Below are the code and all the weights of a small trained network. Each question names an input and a target symbol and asks about switching units off, where a switched-off unit gives its printed mean instead of its output.

import numpy as np


def w(rows, s, z=0):
    codes = np.array(rows[::2]) - 128.0
    scale = np.full(codes.shape[1], s)
    scale[-1] = z or s
    return codes * scale


def f(y):
    return y / 2 * (1 + np.tanh(0.7978845608 * (y + 0.044715 * y**3)))


def softmax(a):
    e = np.exp(a - a.max(-1, keepdims=True))
    return e / e.sum(-1, keepdims=True)


def log_softmax(a):
    a = a - a.max(-1, keepdims=True)
    return a - np.log(np.exp(a).sum(-1, keepdims=True))


def net(x, mask):
    ids = ['βγδεζμπφ'.index(c) for c in x.split()]
    T = len(ids)
    res = E[ids] + P[:T]
    r = res
    for j in range(3):
        rows = slice(4 * j, 4 * j + 4)
        q, k, v = (r @ M[0][rows].T for M in (Q, K, V))
        z = softmax(np.where(np.tri(T) > 0, q @ k.T / 4**0.5, -1e9)) @ v
        o = O[0][rows]
        res = res + np.where(mask[j], z, o[:, -1]) @ o[:, :-1]
    y = f(res @ A[0][:, :-1].T + A[0][:, -1])
    res = res + np.where(mask[3:11], y, B[0][:, -1]) @ B[0][:, :-1]
    return log_softmax(res[-1] @ U[:, :-1].T + U[:, -1])


Q, K, V, O, A, B = {}, {}, {}, {}, {}, {}
E = w([
[128,84,40,98],'β',
[141,158,99,122],'γ',
[188,67,118,110],'δ',
[128,114,253,79],'ε',
[76,186,133,84],'ζ',
[93,183,63,91],'μ',
[126,100,180,45],'π',
[214,126,124,197],'φ',
],0.012)
P = w([
[51,76,128,225],'0',
[112,129,69,152],'1',
[140,147,88,122],'2',
[172,154,106,77],'3',
[195,174,121,47],'4',
[214,179,120,26],'5',
[236,190,128,3],'6',
],0.0058)
Q[0] = w([
[103,139,45,124],'h1',
[167,182,88,252],'h1',
[70,122,174,95],'h1',
[157,185,75,66],'h1',
[59,93,167,153],'h2',
[129,155,93,127],'h2',
[102,115,138,224],'h2',
[142,139,121,19],'h2',
[146,117,184,213],'h3',
[90,93,148,197],'h3',
[195,168,103,66],'h3',
[139,72,106,132],'h3',
],0.022)
K[0] = w([
[176,197,159,152],'h1',
[165,104,118,254],'h1',
[84,160,86,88],'h1',
[209,143,128,93],'h1',
[124,87,149,195],'h2',
[124,88,110,103],'h2',
[66,85,118,143],'h2',
[200,165,142,119],'h2',
[188,122,106,219],'h3',
[126,112,145,193],'h3',
[127,146,88,52],'h3',
[66,136,130,137],'h3',
],0.023)
V[0] = w([
[152,193,161,230],'h1',
[75,77,136,148],'h1',
[244,39,118,94],'h1',
[138,175,128,121],'h1',
[171,162,156,254],'h2',
[112,125,100,138],'h2',
[130,145,191,136],'h2',
[180,119,149,100],'h2',
[113,191,91,177],'h3',
[66,231,147,68],'h3',
[114,194,91,177],'h3',
[139,142,86,196],'h3',
],0.013)
O[0] = w([
[109,205,57,82,77],'h1',
[90,67,109,104,79],'h1',
[168,119,90,251,253],'h1',
[142,173,147,103,133],'h1',
[229,198,105,126,14],'h2',
[113,134,109,150,145],'h2',
[182,134,165,124,48],'h2',
[129,112,143,62,153],'h2',
[105,163,202,158,129],'h3',
[19,181,141,137,158],'h3',
[108,163,199,158,129],'h3',
[158,132,183,148,119],'h3',
],0.013,0.0052)
A[0] = w([
[41,126,134,216,75],'n1',
[187,125,195,61,65],'n2',
[105,189,210,194,190],'n3',
[77,212,2,191,132],'n4',
[180,122,204,86,254],'n5',
[58,161,189,41,92],'n6',
[58,45,211,98,153],'n7',
[176,242,45,97,78],'n8',
],0.0067,0.0069)
B[0] = w([
[122,149,222,154,206],'n1',
[103,144,164,198,125],'n2',
[207,136,152,89,210],'n3',
[73,153,56,159,231],'n4',
[115,168,45,60,165],'n5',
[151,142,159,249,198],'n6',
[85,96,130,58,254],'n7',
[105,87,190,162,185],'n8',
],0.014,0.008)
U = w([
[131,9,187,199,84],'β',
[104,195,107,2,187],'γ',
[155,99,130,254,60],'δ',
[89,98,102,37,101],'ε',
[24,151,195,150,44],'ζ',
[73,148,227,124,113],'μ',
[10,46,122,165,137],'π',
[130,217,69,140,254],'φ',
],0.0051,0.0058)

Each question gives the input, a string of symbols that net reads in full, and the target symbol t.
The units are the heads (4 rows each of Q, K, V and O) and the neurons (one row each of A and B). Each row of codes is followed by its name. A weight is (code - 128) times the scale printed after its matrix; where a second scale follows, it is the last column's (O, A, B and U).
mask holds one flag per unit, heads first, then neurons. A switched-off unit (its flag False) gives its mean, the last column of its rows in O or B, instead of its output. The means were averaged over made-up inputs and are rounded, as every weight is.
A unit's drop is (log p(t) with every unit on - log p(t) with that unit switched off) / (log p(t) with every unit on - log p(t) with every unit switched off).
The circuit of an input: a set's keep is (log p(t) with only the set's units on - log p(t) with every unit switched off) / (log p(t) with every unit on - log p(t) with every unit switched off). Starting from all 11 units, units are removed one at a time, each time the one whose removal leaves the highest keep (on an exact tie, the one counted first), for as long as the keep stays at least 0.8.
units of the circuit, in order: the units of the circuit, biggest drop first
k most important neurons: the k neurons with the biggest drops, biggest first
which heads matter: for each layer, one digit per head in row order, 1 if its drop is at least 0.15 and else 0, layers parted by /
input β μ φ β δ ζ, target μ: which heads matter : 101
input ζ β φ δ, target φ: units of the circuit, in order : (h2 n5)
input φ π β β β δ γ, target δ: units of the circuit, in order : (h1)
input μ β γ β γ γ, target γ: units of the circuit, in order : (n6 n5 h1)
input δ β φ μ δ π β, target π: units of the circuit, in order : (h3 h2 h1)
input φ β δ β μ β, target ζ: which heads matter : 011
input β μ β γ δ μ, target μ: 2 most important neurons : (n1 n3)
input β ζ β, target ζ: units of the circuit, in order : (h3 n1)
input ε β γ β μ π, target π: units of the circuit, in order : (h3 h2)
input φ δ γ, target φ: which heads matter : 000
input β φ β δ μ, target ζ: 2 most important neurons : (n1 n4)
input β φ β, target φ: which heads matter : 000
input γ μ γ, target μ: which heads matter : 001
input β β β μ φ π, target φ: 2 most important neurons : (n7 n5)
input β β β φ γ φ, target φ: units of the circuit, in order : (h1)
input β μ γ, target μ: units of the circuit, in order : (h3 n1)
input φ β ζ β φ δ, target φ: which heads matter : 110
input δ β ε β δ δ β, target β: which heads matter : 110
input β β μ β π φ ε, target φ: units of the circuit, in order : (h2 n7)
input ε β β β μ, target ζ: most important neuron : (n6)
input β μ β, target μ: which heads matter : 101
input β ζ β π β β, target π: units of the circuit, in order : (h2 n3)
input β β δ β β β, target β: which heads matter : 100
input β β ε, target ε: which heads matter : 100
input δ β β β γ, target γ: 2 most important neurons : (n6 n5)
input β δ δ, target δ: which heads matter : 100
input β ζ φ γ β, target φ: 2 most important neurons : (n7 n4)
